The symbols move the nodes like this.
* | $ ! * § ^ &
Z596 | Z486 Z935 Z639 Z830 Z719 Z33
Z716 | Z396 Z361 Z127 Z810 Z995 Z191
Z213 | Z982 Z735 Z777 Z326 Z549 Z396
Z127 | Z810 Z719 Z935 Z640 Z716 Z430
Z33 | Z596 Z508 Z174 Z639 Z12 none
Z228 | Z285 Z756 Z685 Z902 Z67 Z830
Z542 | none Z383 Z982 none Z211 Z549
Z508 | Z935 Z33 Z866 Z957 Z430 none
Z643 | Z922 Z579 Z454 Z933 Z639 Z772
Z777 | Z326 Z420 Z681 Z222 Z213 Z810
Z222 | none Z20 Z162 none Z326 Z681
Z995 | Z244 Z454 Z716 Z396 Z579 Z839
Z499 | none Z326 Z20 none Z433 Z420
Z204 | Z735 Z396 Z175 Z420 Z933 Z361
Z433 | none Z982 Z499 none Z383 Z735
Z12 | Z719 Z430 Z33 Z596 Z141 none
Z772 | Z643 Z769 Z548 Z454 Z174 none
Z759 | Z211 Z685 Z549 Z542 Z756 Z809
Z681 | Z222 Z67 Z756 Z162 Z777 Z640
Z933 | Z538 Z244 Z204 Z735 Z922 Z454
Z902 | none Z211 Z383 none Z285 Z685
Z639 | Z830 Z957 Z643 Z922 Z596 Z174
Z174 | Z639 Z866 Z772 Z643 Z33 none
Z549 | Z542 Z538 Z213 Z982 Z759 Z244
Z756 | Z162 Z228 Z759 Z211 Z681 Z92
Z548 | Z454 Z839 Z141 Z361 Z772 none
Z922 | Z685 Z809 Z933 Z538 Z830 Z643
Z809 | Z759 Z922 Z244 Z549 Z92 Z579
Z420 | Z499 Z777 Z67 Z20 Z735 Z175
Z162 | none Z285 Z211 none Z222 Z756
Z685 | Z902 Z759 Z538 Z383 Z228 Z922
Z92 | Z756 Z830 Z809 Z759 Z640 Z957
Z769 | Z579 Z772 Z839 Z995 Z866 none
Z866 | Z957 Z174 Z769 Z579 Z508 none
Z454 | Z933 Z995 Z361 Z204 Z643 Z548
Z244 | Z549 Z933 Z396 Z213 Z809 Z995
Z191 | Z716 Z141 Z430 Z127 Z839 none
Z810 | Z777 Z175 Z640 Z681 Z396 Z127
Z830 | Z228 Z92 Z922 Z685 Z486 Z639
Z486 | Z67 Z640 Z830 Z228 Z175 Z596
Z211 | none Z902 Z542 none Z162 Z759
Z719 | Z175 Z127 Z596 Z486 Z361 Z12
Z839 | Z995 Z548 Z191 Z716 Z769 none
Z285 | none Z162 Z902 none Z20 Z228
Z430 | Z127 Z12 Z508 Z935 Z191 none
Z326 | none Z499 Z222 none Z982 Z777
Z361 | Z204 Z716 Z719 Z175 Z454 Z141
Z383 | none Z542 Z433 none Z902 Z538
Z957 | Z92 Z639 Z579 Z809 Z935 Z866
Z396 | Z213 Z204 Z810 Z777 Z244 Z716
Z175 | Z420 Z810 Z486 Z67 Z204 Z719
Z640 | Z681 Z486 Z92 Z756 Z810 Z935
Z735 | Z433 Z213 Z420 Z499 Z538 Z204
Z538 | Z383 Z549 Z735 Z433 Z685 Z933
Z67 | Z20 Z681 Z228 Z285 Z420 Z486
Z141 | Z361 Z191 Z12 Z719 Z548 none
Z935 | Z640 Z596 Z957 Z92 Z127 Z508
Z20 | none Z222 Z285 none Z499 Z67
Z579 | Z809 Z643 Z995 Z244 Z957 Z769
Z982 | none Z433 Z326 none Z542 Z213

The rows follow the links: the fewer symbols apart two nodes are, the more alike their rows tend to be.

Each row is also shifted at random along 5 hidden directions that mean nothing.

Row, then node:
[-145  -24   86 -150    3   78  -43 -194  -32  -29   98  122  165  134   90  136  -52  -77 -157  -92  120 -134  -35   88  -73 -259   94   49  -39   -8   53   13  -48 -211  222  -23]: Z383
[-120  -59  -95   34  -44   32  120   -7   18  -80    5   21   81  -63   31  -21  170 -116   70    0   15  -55  -25 -195  -33   53  133   29    6  -62  -54   98   25    9  101   33]: Z830
[ 159  -66  -31  -35   30   26  -22  -12   13   29   46 -102   90  -51   64  -52  -23  110   69  -19   20  -63  -21  131  -23   48  -47  -62 -128   49    5   47  -10   63   42  -65]: Z596
[ 186   23  -76   27  -43  -33   -6  196   19   11  -63 -123  -82  -16  -83   25   19   38   85  -57   15   89  -70  -37   97   49  -90  -24   79  -12   50 -127  -26  107 -120   89]: Z809
[ -27   46   16  -75  -81   64   33  -64  -39  -14 -100   78   38   50   77   -4  -36 -151   42  -39   13   18   55  -29    2  -35  -82   73   86  -30  -39  -78   30  -27  -57   30]: Z162
[ -73   35  -39   42   21  -29   24  108   34    6   62  -97  -97  -20  -36   59   52   95   36  -41   12  -50  -81   33  -19   63   62  -71  -34    0  101    0  -73   38   32   18]: Z933
[  50  -42   20   54   67  -47  -67   67   56   11  108  -77  -73  -38  -48   24    0  169  -43  -16    9  -58  -56  110    4   43   73  -70 -120   24   69  104  -41    0   75  -36]: Z361
[  38    8   12  -42   27  -22    9    4  -43   24   -7    1  133   16  -59   79  -71   74  -63   48  -27  107  -36    4   66 -216 -137   91   41   53   29 -150  -17  -29   58   16]: Z995
[ 173    7  -56   -8   77 -122  -40  -40  -11   43   25  -28  -99   55   22  -75  -62   44   79   95  -74   24   23   41  -55  229  -98  -22  -25    3  -10   -2  112  -45 -152  -60]: Z508
[ -31  -29   36   63   44  -80    6 -109  -13  -67  -18  151   68   46  -76  -73   45  -41 -108  175 -109   30   74 -180  -19   15   78   96   -5  -16  -67   64  108  -90   64  -23]: Z430
[ -34  125   13  -18  -22  -58  -85  -63  -50 -102  -31  144  -68  137  -33  -12  -54  -34  -43  102  -89  -43  -21 -157  -24  148   80   66  -25  -47  119  -59    8  -14  -33    5]: Z982
[ -40  -11  -39  -10  -79   82   52   40   17  -38  -39  -33  101  -87   63  -35  111  -63   79  -77   35  -73  -19  -96   -6   11   57   20   -7  -36  -33   23  -21  104   71   69]: Z228
[ -58  -89   34  -78   40   36  100  -75  -41   69  -17    5   58   12   37    3  -59 -107  -15    1    9  125   96   99  -34 -160 -198   32  136   30 -159  -68   98 -145  -79  -40]: Z866
[   2   26  -10  101    0  -25  -49  140   72  -33   55  -77 -111  -71  -69   -3   32  151   28    9  -13  -20  -58   21   22  117  102  -78 -107   18   95   68  -88  122   19   -6]: Z204
[  95 -130   30  -51   90    4  -26  -88   14   58   97  -53   41   -6   68   -2  -29   39  -21  -27   46  -64   30  208  -91    3  -18  -63  -52   24  -80  132   47 -112   40  -79]: Z33
[ -54   93   27  -46  -39   34  -56  -48    9  -27    9   24   -6   -8   83  -62  -28   38   41    2  -39 -106   17   23  -47   96   39   15 -126    4   68   18  -23  115   10  -19]: Z499
[  27   -1    0  -23  -23  -33  -64  -71    0  -39  -14  133  -44  143   23   62   60 -174  -82  -42   62  -49  -36  -65  -11    4  108   24   54  -81   24   -6   23 -201   -2   37]: Z211
[  20   44   45  -79  -52   32  -55 -127  -41    6  -64  116   20   52   90  -44  -97  -96  -12  -20    5   -3   64    8    1   11  -67   25   10  -25  -39  -22   54  -32  -48  -41]: Z222
[ -89   13    5 -172  -44  108   13  -40  -34  -29   35  -38  111   49  120   75  -56  -11   84  -97   36  -87  -53   77  -86  -53  -83   43   14   17   68  -90  -45   21   25    8]: Z902
[ -21 -102  -26   14   43   38   21   69    5    2   78 -101   24  -24    0   80   81   11   26  -72   59  -27  -79   69  -48  -45   27  -47   30   -3  -15   43  -19  -74   61   -2]: Z643

Complete each set of four: the symbols that take the first to the second take the third to the fourth, perhaps in another order.
Answers are names.
[-115  -47  -12  -27   45   26   92   47  -11  -26   78  -63  107  -26  -19   92   39   98   25   41  -31  -20  -47  -34  -32  -88  -30   53    0   51   64  -39  -50   65   80   28]
to [ 112   74   11  -88   54  -17  -14  -72  -36   80  -28  -41   80   13   16  -48 -217  147   32   99  -74  103   44  102   57  -16 -275   32  -52   93   -4 -136   33   92  -71  -59]
as [  71   39   20   47  -43  -79 -132  -27   15  -20  -33  124  -84   73  -54   14  -14   10 -135   45   29   16  -42  -68   67    7  130   -3  -41  -39   85   -1  -25  -63   20   -1]
to Z67

[  89   65   44  -28  -33  -53 -128 -141  -24  -59  -33  198   64  105   38  -38  -33  -29 -107   55  -27  -67   40  -95   34   25  100  105  -94  -42   66    0   31  -70   66   -9]
to [-123   31   72  102  -46  -47  -64  -11   31   12  -33  147 -178   33  -75   11   13  -95 -158    9   40   73   45  -28   59  -35  159  -59   63  -65  -17   73   16 -134  -39  -46]
as [-298   33  -10  -56  -57   94   88  -30  -55 -127   30   67  173    9    8   78   37  -25    8   31  -50  -44  -15 -195  -25  -89   73  101   10   -4   69  -37  -68   78  142   54]
to Z922

[  96  -41  -53    8   70  -67   24   56  -48  -47   10   -6   30   70  -47   22   45    1   28   82  -54   31  -43 -104  -17   56  -63   75   85  -18   25  -84   44  -55  -51   45]
to [ -19 -155   10  -19   78    5   51    3  -30    8   95  -28   58   10    0   76   83  -11  -23  -43   44  -50  -40   47  -84  -79   47   -9   43   -3  -28   67   14 -137   69   -5]
as [   7  -42  -87   -8   41  -24  100   25  -11  -15   24 -116   48  -50   54  -13   71   10  141   -5  -20  -62  -30  -25  -73  145  -35   -4  -18   -4  -12   49   30   18   13   -8]
to Z957

[ -75   31   39   63  -45   30  -66   93   42    6   33  -19 -116  -35  -41   13   43   57  -13  -29   17  -50  -17   15    3   57  138  -81  -47   -5   73   97  -87   69   24    8]
to [ -92  -47   47   38   78   -1  -13   53   48   59  108  -63 -117  -53  -34   33  -22  108  -25    1   31    6  -21  148  -31   -3   52 -116  -66   41    3   92  -41  -40    2  -74]
as [  44   61   76   10  -71   14  -66  -54   48  119  -81   60  -72  -30    8  -47 -101  -18  -94  -50   60   91   89  136  107 -124  -29  -32   -6    2  -44  -16  -17  -22  -57  -39]
to Z127

[  26   72   67   58  -46   35  -89   79   62   65  -22  -39 -117  -50   12  -44   36   42   16 -104   38  -82   48  140    9   94  116  -71  -89    5   19   77  -65   93  -27   14]
to [ -65   52   51   -9  -65   84  -26  -24   13  -13   -3    1   89  -86   32  -47  -49   62   32  -28  -22  -43   34   19   24  -41    3   14 -121   51    4   17  -52  179   87  -18]
as [  35   60   15   16   16  -46    4   70   31   88  -11  -46 -151   24  -58   73  -84   27  -31  -22   42  116  -37  104   80  -82 -101  -15   54   -7   48 -104  -41  -67  -92    1]
to Z995

[  22   96  -58  -85  -50  -39    4  -82  -53  -62  -63   71    5   89   77  -16  -28 -116   72   18  -54  -43   18 -107  -66  124  -59   80   42  -56   30  -80   41  -29  -89   26]
to [ -78   73   39   26  -84  -17  -13  -99   -4  -64  -75  175    9    1  -19  -63   11 -114  -80   92  -40   45   61 -182   56   13   96   55   -1  -69  -23   26   37  -19   28   -2]
as [  -9   12   67  153  -23  -36  -34  -10   55   59  -76   94  -81  -73  -77  -75   19  -80 -152   11   45  128  100  -18  155  -92   87  -49   16  -14 -124   85   25  -47  -21  -10]
to Z995

[-113   29   76  -67  -28   97  -34 -122  -24  -27   -9   82  141    5   87  -43  -53   -2  -44   -7  -10 -112   61   13  -42  -83   45   50  -61   14    6   25  -26   59  119  -34]
to [  68    7  -45   53  -17  -43  -71   24   69   54   56  -59 -257   -7   65  -63   23  -31   83  -93   69 -118  -26  140  -80  290  133 -171 -124  -62  -12  174    3  -69  -65  -77]
as [ -16   25   26   49  -33   22 -108  -13    4  -88   35   74    8   39   -3   15   45   49  -50  -20  -33 -139  -38  -69  -19   56  196   27  -99  -13  114   56  -58   80  116   24]
to Z420

[-157   58   15   -7  -39   38   -5   11   -4  -73   33   20    5   -8  -12    7  -25   61   30   44  -33  -65  -58  -68  -15   26   77   -7  -59   20   76   15  -71  122   49  -12]
to [  64  -25   32   55    3  -41  -52   -4  -16  -59   -2   65   52   44 -108   -6   -8   69  -96  134  -64   73   -3 -141   86  -81   35   83  -17   10   22  -39    3   21   80   38]
as [  17   17   -3   68    2  -23  -39  -10   50   27   49  -44  -58  -51    7  -67   56   65   10    4    6  -63   -7   39   11  105  116  -75 -165    4   14  132  -23   41   72  -47]
to Z430

[-251   55   57  -52  -42  103   21  -78    1   36   -8   28  -55  -21   77  -41  -78  -48   20  -21    7  -53   81  123  -57  -22  -10  -40  -22   29  -37   32  -17   48  -20  -70]
to [ 229   39  -22   43  -29  -81 -178  -90   17  -38  -30  132  -34  106   45  -70   45  -68  -58   -4    9  -93  -11  -69   10  167  178   31  -95  -90   31   66   48  -90   36    0]
as [ 136   -5  -51  -44   38  -38   14   91  -11   44   -5 -131  -63   16  -32   44  -53   47   65    2    2  118  -46   77   23   11 -202    3   95   42   12 -155   21    0 -137   16]
to Z454

[ 162   57  -50 -105  -19   -5  -66    3  -32    4  -34  -32   10  103   52   65  -88   36   56  -43   27   17  -94   20   34    3 -154   36   17   -9   83 -182  -28  -20  -51   19]
to [ -58  -21  -61   58  -25  -59   56   68    1  -10  -42    8 -165   27  -53   37   43 -127   21   -6   32  136  -33  -69   25   41  -14  -46  153  -71  -31  -17   29  -90 -143    9]
as [-185   45   61   52  -20  -39   20   30   31   67  -27   47 -251  -20  -92    7  -59  -52  -77   86   32  150   42   41   53  -10  -24 -100  105    1  -43    1   12  -80 -173  -73]
to Z716

[  71  -16   25   72   75  -93  -39  -66    1  -17  -16   76   -1   26  -55  -78   -4   25  -94  103  -84   15   62  -55    9   36   30   47  -25    1  -36   54   71  -57    1  -16]
to [-107   90   26   13  -23   15    0   32   52   77    0  -60 -178  -65   46  -64  -72   60  104  -45    9  -49   49  142  -44  142  -27 -107 -102    9    6   34  -30  111  -85  -60]
as [   4  -68   51   39   56   54   18  143   20   90   43 -128  -13  -95  -57    0  -32  208   21   -3  -40   26   22  165   -8  -47  -80  -52  -14  129   27   -3  -44  155  -38    0]
to Z213

[   7   36  119  -55  -51   56 -131  -42   -8   51  -40   94   26   66  -14   39 -106    6 -138  -35   38   21   38   81   59 -200  -12   17   29   27   29  -63  -33  -20   18  -10]
to [-245   52   66   18  -43   59   -8   29   14  -19  -20   65 -122  -28  -16   -1   29  -32   -9   -9   -2  -67   31   -8  -58   40  111  -39   17   -6   39   46  -63   68  -42  -13]
as [ -34  102   10  -34  -20  -61  -25  -15   -4   19   -2   22  -88   86   -2   87  -72  -36  -28    9   31   39  -52   25   39  -53  -55    6   42  -10   71 -114  -13  -82  -56   10]
to Z538

[  84  -98   66  127   44   -6  -77  -20   77   58   55  -10   31  -94  -27  -38   66   76 -132  -43   56  -36    8  124   37 -110  174  -71 -119   25  -70  181  -14  -37  150  -33]
to [ -70  133   59  -88  -36   20  -53  -48  -42    1  -25   42  -16   65   -2   23 -183   67   -5   63  -32   89    8   18   64  -59 -173   34    3   38   67 -161  -26   90  -91  -44]
as [ 242  -91    0  124  -31  -30  -14   94   31   57 -107  -41   47  -81  -87  -23  116  -59  -71  -76   71  107   33  -28  143 -122   22    4   68  -10 -102    9   11  -18   17   82]
to Z67

[ 184    9  -89  -48   28 -133  -18 -102  -22  -14    2   23  -19   90   53   -9    3  -93   22   10   42  -10  -47  -59    9  118  -17   22  -69  -77   14  -29   58 -180   -9    5]
to [  14   81   15  -46  -25  -64  -92 -199  -43  -58  -31  172   40   89   54  -53  -81  -51  -87   82  -28  -11   15 -105   48   50   55   78 -106  -58   45  -14   40  -81   76  -58]
as [  16   31    1  -70   92  -99    8   11  -15   66   47  -45  -58   81  -31   59 -122   96   18   81  -71   50  -18  110  -40   20 -191   21   20   50   66 -152   33  -52 -125  -29]
to Z957

[  -9  -79   37  104   69  -70  -44  -83   75    6  102   39  -42  -34  -22  -43  102   13 -124    4   26 -101   -9   37  -24   27  240  -68 -150  -45  -33  244   26 -163  160  -72]
to [  49  -61   16  -95   36   14   24 -118  -65    9  -23   38  122   30   52  -53  -95    3    4  100  -59   77   68   -2  -20  -36 -174   59   10   31  -77  -32   92  -18  -33  -71]
as [ 124  -25  -24  101  -12  -28   13   78   13   10 -106  -19  -43  -85  -58 -101   41  -19   41   55  -50  121   63 -112   71   79  -45  -15   64    9 -106   17   57  108 -115   26]
to Z174

[ 125  -15  -82   19   20  -33   39   99  -52  -51  -51  -59   84   31  -57   15   45   51   79   80 -104   38  -25 -143    7   64 -125   99   89   34   32 -150   24  128  -63  100]
to [-278  -54   19  -40   85  -16  103  -18   -3   39  118  -32  -70  -12   -5   93    9  -19  -17    5   36   -6  -43   91  -83  -90   13  -59   22    3  -25   56  -16 -167   23  -53]
as [ 118   51  -17   33  -83  -24  -39   20   13    4 -106   24  -83  -11   16 -114  -36  -51   23  -13   -8   64   62  -32   69  112  -35  -38   12  -26  -30   -3   17   69 -116    4]
to Z285

[-160  -20   -5  -34  -83  195   85   91  -24  -52  -89  -26  158  -65   33   39   56  -44   73  -85    1    4   11  -78  -14 -142  -31   67  117   45   10  -80  -84  205   27   93]
to [  34   44   -3  -81  -37   45  -24   35  -19    3  -72    4  -22   82   28   50  -58  -50   45  -72   23   29  -14   17   27  -61 -100   22  112    7   33 -137  -12   24 -103   63]
as [-129    1  -54  -64   19   19  122  102  -16   26   66 -141  -96  -24   45   59   20  -12  163  -53   42    0  -70   80  -81   92  -77  -90   57    3   12  -35  -36   28  -96  -14]
to Z809

[-180   70  -34 -105  -13  -37   67  -47  -42   10  -16   25 -150   96   75   68 -100 -142   76   16   25   76  -37    7  -54   75 -148  -35  144  -31    0 -130   33 -140 -191  -36]
to [ -19  -28   22  -34  -42   89  -23  -41    3  -23   -8   19   70   -3   79    1   65 -118  -10 -135   78 -123   16   27  -38  -56  116    3    0  -45  -27   81  -13  -76   95   29]
as [  17  -27   -9  -81  -55  123  -10   49   -9   12   13 -100  119  -11   72   90  -14   11   45 -138   88  -55  -90   69   -9 -148  -33    5   -6   26   60  -56  -93   57   79   28]
to Z162

[-121   82    6  -34  -57   61  -17  -67  -41  -65  -10   84  103   14   62  -55  -22    1   45   46  -87 -129   33 -112  -58   67   79   68 -109   10   57   21  -20  146   98    3]
to [  91   -5   45    5 -107   99   -4   41  -24  -15 -168   67  169  -36   -6  -20   43 -109  -27  -92   24   33   81  -92   89 -178    9  107  108   -1  -66  -82  -19   89   17  133]
as [ -32   30  -60  -64  110  -96   59   40  -27  -36  118 -113   -7   48   -2   52  -26  170  120  103 -113  -86  -76   29 -139  181  -95   46  -67   54  131  -62  -24   76  -21   -5]
to Z430

